In the rows, zero is written as 128.
Facts:
bogren ε mulon; bonon ε skezagal; bonon ε tagrik; bonon ε teres; bonon ε skifin; bonon ε tana; bristuk ε kastar; bristuk ε dribri
bristuk ε gretu; bristuk ε foflefer; bristuk ε kabuko; bristuk ε floklur; bristuk ε tastu; bristuk ε flugal; brofo ε tagrik; brofo ε truska
brofo ε foflefer; detes ε grutral; detes ε saka; detes ε doluk; detes ε grufin; difafom ε dravok; difafom ε gribim; difafom ε fodi
difafom ε sidena; dufluflo ε bruplotrek; dufluflo ε vutis; fatres ε groskagres; fatres ε doluk; fatres ε tana; fatres ε nagal; fleklugur ε teres
fleklugur ε kabuko; fleklugur ε fubris; fleklugur ε kluklel; flistiplak ε kastar; flistiplak ε fanas; flistiplak ε zugrel; flistiplak ε siflom; flozu ε nidrugik
flozu ε tidron; fotan ε vogrel; fotan ε brudur; fotan ε trudrel; fotan ε muvokil; fotan ε daba; fotan ε tana; fotan ε bazim
gagral ε grafem; gagral ε nakim; gagral ε tidrik; gagral ε dravok; gagral ε sufluk; gagral ε klere; gagral ε doplikel; gevozul ε skelis
gevozul ε ploplek; gevozul ε dristis; gevozul ε brufegor; gevozul ε mosketur; gevozul ε plomum; groli ε groskagres; groli ε vimer; groli ε nagal
groli ε runeplu; guzo ε grafem; guzo ε gretu; guzo ε flapimas; guzo ε dravok; guzo ε sazel; guzo ε fliklan; guzo ε siples
kaplur ε brorak; kaplur ε mastuk; kibre ε skugrista; kibre ε flebrukil; kibre ε mosketur; kibre ε flemor; kibre ε kledri; klede ε grodam
klede ε flaflol; klede ε mupe; klede ε floklur; laflek ε kastar; laflek ε kibabuk; laflek ε skogrik; laflek ε ribo; laflek ε gaskos
milok ε storo; milok ε fubris; milok ε siflom; milok ε bazim; mubok ε nakim; mubok ε dribri; mubok ε skifin; mubok ε fegrul
mubok ε bruplotrek; neki ε zalek; neki ε skelis; neki ε brababer; neki ε kastar; neki ε mastuk; neki ε grudror; neki ε togridos
plukem ε togra; plukem ε dopak; plukem ε bazim; puvom ε vizin; puvom ε trubuluk; puvom ε beklom; puvom ε bravor; puzom ε zalek
puzom ε stavam; puzom ε klopum; puzom ε vugu; puzom ε tretren; puzom ε dribun; puzom ε togridos; robris ε raluklel; robris ε floklur
robruser ε rera; robruser ε fitruk; robruser ε niflos; robruser ε tastu; sefin ε tribrem; sefin ε grutral; sefin ε destim; sefin ε beklom
sefin ε begruza; siplibre ε grutral; siplibre ε brufegor; siplibre ε sukle; siplibre ε stetril; skibugu ε skife; skibugu ε tipla; skibugu ε stavam
skibugu ε kibabuk; skibugu ε tretren; skiklam ε nipo; skiklam ε poku; skiklam ε flugal; skiklam ε togridos; soboguk ε tribrem; soboguk ε tidrik
soboguk ε dragriklar; soboguk ε tidron; soboguk ε tugeskek; stistik ε foflefer; stogri ε vuzer; stogri ε mistas; stogri ε kluklel; stogri ε mupe
stogri ε didro; stugrek ε gese; stugrek ε poro; stugrek ε brikli; stugrek ε mupe; teku ε ligi; teku ε fitruk; tepimol ε brorak
tepimol ε fitruk; tizuk ε plake; tizuk ε klalar; tizuk ε skifin; tizuk ε kluklel; tizuk ε vutis; tremin ε tipla; tremin ε skestu
tremin ε skogrik; tremin ε mupe; tremin ε fliklan; tremin ε seska; troples ε zabrun; troples ε sazel; troplun ε tagrik; troplun ε skogrik
trudes ε vogrel; trudes ε kletrek; trudes ε brorak; trudes ε rera; trudes ε foflefer; trudes ε lasteger; trudes ε flemor; trudes ε tramun
vivezor ε vogrel; vivezor ε gese; vivezor ε nivastol; vivezor ε meben; vivezor ε fitim; vivezor ε pleza; vivezor ε bruplotrek; zaskir ε grafem
zaskir ε tidrik; zaskir ε mosketur; zaskir ε kabuko; zaskir ε klere; zaskir ε siflom; zutegrum ε niflos; begruza δ viste; beklom δ skubo
bobriluk δ vivezor; bogren δ fliklan; brababer δ tufla; bristuk δ skifin; brorak δ sozibu; brudur δ brababer; brufegor δ gese; bruplotrek δ doplikel
daba δ brorak; didro δ skogrik; difafom δ drobom; doplikel δ fubris; dribun δ grudror; drobom δ kastar; dubremik δ mastuk; faflal δ trubuluk
fitruk δ klesiklel; flapimas δ brudur; flebrukil δ grodam; fliklan δ nufludo; flistiplak δ mupe; fodi δ fuplu; foso δ klazar; fubris δ groli
fuplu δ robruser; gese δ skife; gevozul δ kabuko; grodam δ runeplu; grudror δ tagrik; gruvutrun δ bobriluk; kabuko δ flebrukil; kastar δ kibabuk
kibabuk δ begruza; klalar δ nidrugik; klazar δ difafom; klere δ raluklel; klesiklel δ kluklel; kluklel δ bogren; latrus δ muvokil; ligi δ kibre
lunu δ pleran; luso δ latrus; mastuk δ faflal; muvokil δ zutegrum; nidrugik δ lunu; nipo δ dribun; nufludo δ plukem; pleran δ luso
plomum δ plubre; plubre δ togra; plukem δ flapimas; raluklel δ gruvutrun; robruser δ beklom; runeplu δ sazel; sazel δ klalar; siflom δ fodi
siples δ daba; skezagal δ ligi; skifin δ puvom; skogrik δ plomum; skubo δ nipo; skurin δ dubremik; sozibu δ tugeskek; stistik δ siflom
tagrik δ flistiplak; tana δ dribri; teres δ vutis; togra δ foso; troter δ teres; tufla δ kledri; tugeskek δ bristuk; vivezor δ skezagal
vizin δ zalek; zalek δ flemor; bazim ξ 575; begruza ξ 575; beklom ξ 575; bitro ξ 726; bobriluk ξ 575; bogren ξ 575
bonon ξ 955; brababer ξ 726; bravor ξ 97; brikli ξ 575; bristuk ξ 97; brofo ξ 575; brorak ξ 97; brudur ξ 575
brufegor ξ 97; bruplotrek ξ 97; daba ξ 726; destim ξ 575; detes ξ 955; didro ξ 726; difafom ξ 726; doluk ξ 575
dopak ξ 575; doplikel ξ 97; dragriklar ξ 726; dravok ξ 575; dribri ξ 97; dribun ξ 97; dristis ξ 726; drobom ξ 726
dubremik ξ 955; dufluflo ξ 726; faflal ξ 97; fanas ξ 726; fatres ξ 575; fegrul ξ 97; fitim ξ 97; fitruk ξ 575
flaflol ξ 726; flapimas ξ 955; flebrukil ξ 726; fleklugur ξ 97; flemor ξ 575; fliklan ξ 97; flistiplak ξ 97; floklur ξ 97
flonuvum ξ 726; flozu ξ 726; flugal ξ 97; fodi ξ 575; foflefer ξ 955; foso ξ 955; fotan ξ 726; fubris ξ 726
fuplu ξ 97; gagral ξ 575; gaskos ξ 726; gese ξ 726; gevozul ξ 97; grafem ξ 955; gretu ξ 575; gribim ξ 726
grodam ξ 726; groli ξ 726; groskagres ξ 726; grudror ξ 955; grufin ξ 726; grutral ξ 726; gruvutrun ξ 726; guzo ξ 575
kabuko ξ 955; kaplur ξ 955; kastar ξ 726; kibabuk ξ 575; kibre ξ 726; klalar ξ 575; klazar ξ 575; klede ξ 575
kledri ξ 726; klere ξ 955; klesiklel ξ 97; kletrek ξ 97; klopum ξ 575; kluklel ξ 955; laflek ξ 955; lasteger ξ 955
latrus ξ 955; ligi ξ 97; lunu ξ 955; luso ξ 97; mastuk ξ 955; meben ξ 575; milok ξ 575; mistas ξ 726
morul ξ 575; mosketur ξ 726; mubok ξ 726; mulon ξ 955; mupe ξ 726; muvokil ξ 726; nagal ξ 575; nakim ξ 955
neki ξ 955; nidrugik ξ 97; niflos ξ 97; nipo ξ 97; nivastol ξ 955; nufludo ξ 575; plake ξ 955; pleran ξ 726
pleza ξ 575; plomum ξ 575; ploplek ξ 97; plovi ξ 955; plubre ξ 97; plukem ξ 575; poku ξ 97; poro ξ 97
puvom ξ 955; puzom ξ 955; raluklel ξ 97; rera ξ 955; ribo ξ 726; robris ξ 955; robruser ξ 955; runeplu ξ 726
saka ξ 955; sazel ξ 97; sefin ξ 575; seska ξ 955; sidena ξ 726; siflom ξ 955; siples ξ 97; siplibre ξ 575
sirek ξ 575; skelis ξ 575; skestu ξ 575; skezagal ξ 575; skibugu ξ 955; skife ξ 97; skifin ξ 575; skiklam ξ 97
skogrik ξ 575; skubo ξ 726; skugrista ξ 575; skurin ξ 955; soboguk ξ 955; sozibu ξ 955; stavam ξ 726; stetril ξ 726
stistik ξ 575; stogri ξ 726; storo ξ 955; stugrek ξ 575; sufluk ξ 97; sukle ξ 955; tagrik ξ 575; tana ξ 726
tastu ξ 955; teku ξ 955; tepimol ξ 726; teres ξ 726; tidrik ξ 955; tidron ξ 575; tipla ξ 955; tizuk ξ 575
togra ξ 97; togridos ξ 726; tramun ξ 575; tremin ξ 575; tretren ξ 955; tribrem ξ 575; troples ξ 575; troplun ξ 575
troter ξ 955; trubik ξ 575; trubuluk ξ 575; trudes ξ 726; trudrel ξ 575; truska ξ 575; tufla ξ 726; tugeskek ξ 575
vimer ξ 955; viste ξ 955; vivezor ξ 97; vizin ξ 575; vogrel ξ 575; vugu ξ 575; vutis ξ 575; vuzer ξ 575
zabrun ξ 955; zalek ξ 955; zaskir ξ 955; zugrel ξ 575; zutegrum ξ 955

Known rows:
[135 125 123 127 142 122 121 112 127 116 130 133 124 162 133 119 132 119
 129 138 120 120 122 137 145 133 143 129 113 125 132  99 127 126 122 132
 127 133 116 128 106]: pleza
[129 127 129 127 139 123 151 137 125 139 130 143 165  87 138 142 138 154
 148 128 132 131 122 128 126 125 143 135 123 116 162 153 122 136 117 117
 127 140 133  98 129]: skiklam
[132 118 127 113 103 128 131  99 127 121 128 135 144 127 141 120 131 127
 143 136 126 157 111 134 132 139 137 132 117 127 128  85 114 130 118 122
 109 138 125 138 126]: drobom
[ 90 142 132 106 211 128 119 119 126 134 117 140 130 157 114 133 127 136
 117 127 125  95  50 146 154 106 132  99 171 115 144 169  99 131 229 100
 113 160 106 112 149]: robruser
[122 136 133 129 148 124 110 133 126 133 133 149 154 106 130 136 144 149
 126 140 134 117 111 131 139 132 139 135 119 109 149 141 123 132 159 127
 121 146 136 105 123]: puzom
[127 130 130 117 118 126 151 103 129 110 135 140 133 114 146 126 132 119
 134 131 126 126 106 139 126 148 147 152 106 132 137  94 112 132 101 124
 104 143 120 137 114]: begruza
[141 117 130 137 134 119 118 112 132 132 126 127 115 149 145 119 138 112
 113 132 125 118 125 139 133 145 138 131 113 128 135 100 114 130 152 134
 121 132 112 127 123]: bobriluk
[127 125 137 123 107 126 109 135 129 139 136 130 109 158 136 114 151 117
 117 143 120 132 134 138 144 125 136 138 115 124 140 103 129 120 110 120
 135 128 126 131 135]: kluklel
[138 114 124 131 135 120 120 101 124 117 131 142 135 155 134 116 135 129
 152 140 117 139 130 132 145 134 140 121 113 122 130  99 127 129 127 130
 132 134 121 123 117]: flaflol
[137 122 122 134 151 125 112 106 129 117 134 137 137 144 134 124 129 126
 137 135 123 131 120 135 135 139 142 132 108 125 138 101 127 131 133 131
 128 135 116 126 104]: zugrel
[137 120 120 134 151 122 100 110 128 120 130 131 123 168 127 118 130 124
 132 138 118 127 122 135 145 131 138 122 113 123 134  99 132 127 143 132
 132 128 116 125 107]: trubik
[140 132 123 134  93  90   9 153 122 175 135 106 189 173 126  96 182 132
  69 145 125 172 161 128 174 106 134  72 145 100 133 155 148 126 173 148
 151 111 152  89 106]: troplun
[136 118 128 131 141 129  89 124 128 129 132 129 118 170 127 126 136 131
 135 145 121 127 126 135 139 128 132 125 106 119 138 100 138 122 143 126
 145 130 112 125 117]: nakim
[134 117 122 130 145 122 128 101 125 113 130 142 133 154 136 118 133 129
 155 138 117 132 126 133 144 139 141 125 113 124 131  99 123 130 129 128
 128 136 120 124 118]: flonuvum
[145 107 130 145 135 119  53 103 135 150 126 118 118 207 116 115 132 120
 129 149 112 155 116 136 145 121 128  96 126 119 131 104 132 119 149 127
 138 121 109 132 114]: fodi
[123 126 132 117 135 130 122 126 124 115 133 137 122 152 140 124 139 122
 138 136 122 109 127 139 134 132 140 140 104 126 135  98 129 126 129 124
 138 137 117 126 118]: plake
[142 134 132 154 157 120 116 117 133 137 133 157 158  93 120 147 136 161
 123 149 135 141 103 122 136 141 141 142 113 104 157 148 121 133 131 139
 106 143 147 104 108]: guzo
[127 128 119 124 156 124 126 107 127 109 134 140 138 136 140 123 127 124
 137 129 122 117 115 138 138 139 146 134 113 130 135 105 122 136 136 129
 122 139 116 126 105]: flemor

Rows:
No name comes twice in this set of rows, the named rows included.
[103 135 113 106 217 131 149  97 128 105 119 132 100 149 125 123 109 113
 115 116 123  95  60 148 156 130 141 123 152 131 137 122  98 134 193 108
 104 147  95 129 141] => fitruk
[139 109 121 128 113 122  88  90 132 135 135 130 167 112 136 122 135 140
 141 136 131 181 119 129 130 142 135 117 120 120 132 102 119 140 140 125
 115 138 127 128 120] => kastar
[141 113 140 146 126 121 104 122 135 164 131 138 169  99 124 146 138 162
 151 141 129 169 119 124 116 122 133 116 129 108 165 162 122 132 117 117
 124 133 133 102 133] => flistiplak
[147 134 137 165 162 127 134 114 135 136 130 163 152  85 115 156 128 171
 136 155 137 145  96 120 131 145 141 152 107 101 161 147 118 129 117 137
 101 145 151 107 111] => gagral
[139 124 141 127 100 112 145 163 120 165 110 115 110 156 136 123 161 125
  99 136 124 114 136 131 139 112 133 121 140 113 154 145 117 114 126 124
 137 119 127  94 154] => vivezor
[112 123 109 102 132 111  39 121 127 125 159 129 223  88 164 101 158 122
 127 105 134 130 148 143 136 135 146  98 125 131 132 129 134 164 195 123
 151 141 118 108 103] => foflefer
[110 118 119 104 184 133 190 112 126 115 120 138 116 107 154 134 117 114
 144 100 128  81  91 147 122 133 142 135 139 139 151 126  96 144 167 100
 117 146  92 115 151] => brorak
[128 116 136 125 126 126 124 120 131 130 130 130 117 134 152 126 143 115
 118 128 127 103 122 143 123 148 139 141 106 128 140 101 115 132 150 124
 129 141 109 126 130] => sozibu

Now the same elements, written a new way:
Known rows:
[122  89 136 142 135 130  95  87 151  95  94 101 116  84 171 136 119 138
 116  95 115 130 121 105 121 120 164 131  82 154 117 108 114 151 114]: fatres
[114  96 142 142 148 138 135 105 153  60 112 107 114  84 201 112 102 133
 117  88 114 146 115 107 118 118 168 146  74 143 110 123 138 175 108]: fleklugur
[140 111 166 149 115 115 136 136 131 101 120 135 116 156 183 119 108 117
  91  91 114 139 126  79 138 126 147 109  95 141 116 118 162 162  87]: dravok
[117 126 152 136 106 124 132 182 134  97 144 145 108 182 117 126 108 132
 101  84  93 117 142 150 142 134 142 106  85 147 123 143 140 142 125]: togridos
[131  97 129 157 122 119 112 103 134 118 116 112 122 132 179 112 110 134
 106  92 117 170 139  98 128 122 141 113  82 137 116 128 132 154 114]: meben
[111 105 140 146 137 122 122  91 155 105 117 129 111  93 161 126 111 131
 125  91  99 173 131  81 147 136 152 113  79 145 151 116 128 121 103]: stistik
[118 103 117 145 105 133 160 126 136  75  98 142  82  82 152  85 106 122
  94  91  98 175 138 166 163 110 140 108  91 151 105 131 150 169 113]: didro
[128  91 126 167 119 133 131 126 145  76 118 102 123 152 181 100  98 141
 107  86 112 170 125 112 121 121 149 124  74 139 106 136 137 172 117]: fitim
[133  94 125 161 114 122 105 109 137 118 109 105 122 141 166 117 109 140
 104  94 120 162 139  99 129 126 145 112  80 143 113 130 122 148 117]: trudrel
[118 102 139 148 118 123 142 115 146  84 133 115  97 137 119 121 120 151
  99  93  96 146 119 118 160 122 155 131  83 144 127 115 134 165 120]: troter
[115 100 143 134 144 123 109  91 147 104 106 116 115  63 188 126 115 123
 114  93 119 143 128 103 125 123 161 135  81 145 128 114 125 155 107]: milok
[119 108 165 126 144 121 122 112 141  99 110 133 114  85 187 134 113 115
 110  93 117 125 125  97 132 127 162 130  88 144 125 109 142 160  96]: troples
[122 103 128 142 115 131 123 148 142 142  96 144 127 126 145 124 126 118
  95  89 111 126 130 134 165 134 145 113  98 161 117 125 129 146 102]: plomum
[120 103 145 154 128 131 144 148 143  77 123 118 121 153 172 108 102 135
 106  87 108 153 119 111 131 128 152 128  83 140 115 135 146 163 110]: raluklel
[133 101 124 151 100 127 113 110 135  57 120 104  94 150 136 112 101 146
 105  91 105 152 141 146 126 114 148 112  74 146 107 135 127 158 133]: daba
[126 102 155 164 105 138 148 178 153  86 121 115 115 175 138 113 113 146
  97  93  98 130 106 113 152 126 156 112  92 162 116 127 135 143 117]: brufegor
[105 114 159 140 123 128 140 183 144  92 133 123 130 171 153 121 114 134
 103  89 105 130 126 125 130 140 153 136  83 139 120 149 138 159 123]: dribun
[111  94 117 140 142 127 122  71 148  86 125 110 106  80 158 119 114 147
 115  89 109 154 126 127 141 113 160 150  71 136 116 108 129 190 114]: bonon

Rows:
No name comes twice in this set of rows, the named rows included.
[137 110 159 155 122 121 124 113 146  90 115 135 117 150 166 131 105 117
 102  86 111 134 117  70 143 132 154 106  92 150 134 104 157 143  83] => fodi
[124 101 130 149 121 131 134 126 144 113 131 126 114 142 127 126 120 149
 100  88 102 131 120 119 154 119 153 128  82 147 113 109 136 174 114] => dubremik
[124 106 154 153 117 136 131 168 152  83 120 113 125 182 148 127 112 140
 102  88 108 118 113 113 132 132 157 126  86 153 117 130 135 156 115] => ploplek
[116  96 140 134 147 123 114  78 145 101 103 118 113  53 202 120 112 122
 120  94 119 155 133 104 122 117 159 136  76 142 116 113 132 167 103] => tizuk
[127 100 140 147 112 107 123 135 121 117 123 113 124 151 188 108 113 130
  92  94 121 166 146 108 127 126 138 125  82 126 109 145 132 164 124] => tagrik
[127 110 152 148 122 129 111 131 145  51 117 130 109 139 131 132  99 137
 106  92 104  98 127 157 133 122 155 126  83 156  99 119 139 156 130] => pleran
[121 100 139 133 127 135  97 102 150  78 111 107 117 138 130 161 125 145
 105  86 111  71 109 131 127 121 176 153  80 152 116  95 130 185 105] => puvom
[125 104 136 151 123 118 115 123 136 120 120 124 126 136 169 118 112 129
 106  90 115 163 140  98 136 132 143 116  81 135 123 131 133 151 113] => truska
[142 102 129 155  92 132 115 133 138  65 114 105  94 169 127 119 104 146
  97  92 104 123 133 149 128 110 151 102  81 158 105 124 128 153 129] => groskagres
[141  97 138 160 118 110 119 109 130  94 111 112 121 157 181 110 103 128
  96  92 118 174 141  88 128 127 140 112  82 131 118 131 144 159 107] => skifin
[136  94 114 152 111 124  94 100 138 114 104 102 127 148 167 119 111 129
 105  89 118 158 140 104 129 127 147 114  78 140 118 129 126 154 109] => brudur

The same elements again, as new rows of numbers:
Known rows:
[ 71 118 106 105 140 102 108 138 132 129 147 108 102  97 106 132 133  86
 101 131  83 106 126 140 131 131 130]: poro
[ 54 122  96 123 102 132 150 141 104  98 138 120  87 110 122 127 135  95
 108 131  97 103 127 176 111 153 117]: nidrugik
[ 89  90 183 131  71  50 128  75 148  83 158 115 118 170 126 200 136 122
 138 177 179 107 150 126 143 119 138]: zutegrum
[150 155 145  84 116  67  93 103 112  98 117 139 147 158 130 103 128 134
 117 102 143 107 153  75 126 138 138]: troplun
[102  59  83 101 117 141 151 150 136 174 181 159 119  58 129 134 105 107
 118 144 124  73 141  77 162 113  92]: tana
[125 128 125  62 118  84 121 161 118 160 135 146 127 110 119 117 111  90
 106 143 135 123 184  72 121 140 101]: meben
[ 92 102 112 169 146 192 162 103 163 141 136 124  70 122 102 118 103 169
 109 174 114 100 125  43 122 125 139]: togridos
[ 47  76 103 112 129 121 121 127 138 173 111  99  60 103  99 127 122 109
  81 176  88 107 121 122 117 139 109]: brorak
[109  74 135 135 139 138 100 143 127  88 202 172 101  44 118 100  98  93
 155 109 103  64 127  39 129  86 111]: didro
[110 107 100 140 113 141 151 121 122 109 160 160 134 110 125 125 124 149
 128 131 143  79 118  91 146 113 129]: gruvutrun
[ 46  84 118 101  99  89 165 118 177 145 178 186 125  81 115 158 104 125
 137 169 166  73 148  91 160 117 120]: muvokil
[118  79 107 121 114  97 116  82 122 128 133 159 147 134 124 136 129 185
 110 126 153  60  95  79 153  97 150]: tepimol
[120 127 161 151 114 140 136 176 122 112 204  87 120 128 123 167 127  56
 111 140 114 133 166 114 140 117 105]: nakim
[127 138 134 124 118 138 135 110 131 122  97 110  72 160 118  90 109 148
 103 153 126 129 168  60  89 162 125]: vugu
[ 82 107 112 131 106 125 155 110 150  92 169 175 136 111 125 138 119 153
 135 131 150  80 129 103 149 116 140]: pleran
[128 130 109 102  67 141 176 163  86 104 126 153  97 131 143 101 120 108
 121 139 148 114 188 122  92 169  90]: destim
[ 57 146 148  93 131 110 148 184 135 189  85 171 133 167  95 110 140 128
  69 198 181 156 162  98 103 150 121]: flemor
[125 131 111 146 118  59  61 116 131  72  96 127 117 174 112 133 151 119
 129  94 119  82  41 166 104 131 160]: flistiplak

Rows:
No name comes twice in this set of rows, the named rows included.
[ 67 141 133 142 144 153 110 155 123  82 166  97 108 107 109  96 126  86
 101  95  50 116 123 151 129 150 125] => siples
[148 131 140  73 102  41  76  98 104 102 110 143 152 164 126 105 129 137
 110 106 152 106 152  81 131 135 138] => brofo
[104 101  93 114 134 129 134 151 155 156 187 149 122  69 109 139 117 106
 118 146 115  81 134  61 160 108 122] => gese
[124  69 157 167 104 147 140 110 132 142 142  66  58 156 109 162 111 123
 100 188 126 127 152  75 127 121 103] => mastuk
[182 122  96 131  78 106 160  98 117 131 179  56 113 169 130 212 139 109
 109 155 138 115 159 130 166 143 131] => viste
[ 96 122 156  59 112  88 106  75  73 113 132 126 155 135 124  77 117 163
  74 109 114 117 203  64 158 130 113] => stistik
[124 119 174 162 130 136 118 138 134 107 187  74 111 148 113 160 126  94
 106 147 113 133 151  91 139 110 121] => seska
[133  98 131 113  82 130 133 130  89  84 115 146  48 107 134  82  97 107
 144 144 137 104 178  63  66 140  95] => plomum
[146 100 177 145 104  87  90 104 100  88 162  93 145 181 128 161 143 121
 109 116 138 112 127 102 156 102 133] => robris
[144 113 120  59  63  41 113 118  66 101 103 174 165 153 145 112 140 145
 116  99 171  88 147 122 125 133 104] => fatres
[152 132 112 101  41  82 142 121  42  48 102 175 148 176 164 106 144 156
 129  93 183  94 157 146 106 151 116] => sefin
[121 148 134 102 122 123 133 143 129 121 126 125 100 135 116  93 114 114
 109 145 128 128 176  71 101 158 119] => zugrel
[125 168 116  74 123  93 128 173 135 153 154 148 123 113 111 126 125  73
 110 157 136 127 186  80 117 143 114] => vutis
[122  84 152 139 101 118 127 151 115 131 177  98 112 134 125 171 130  84
 113 153 127 130 155 107 150 114 102] => storo

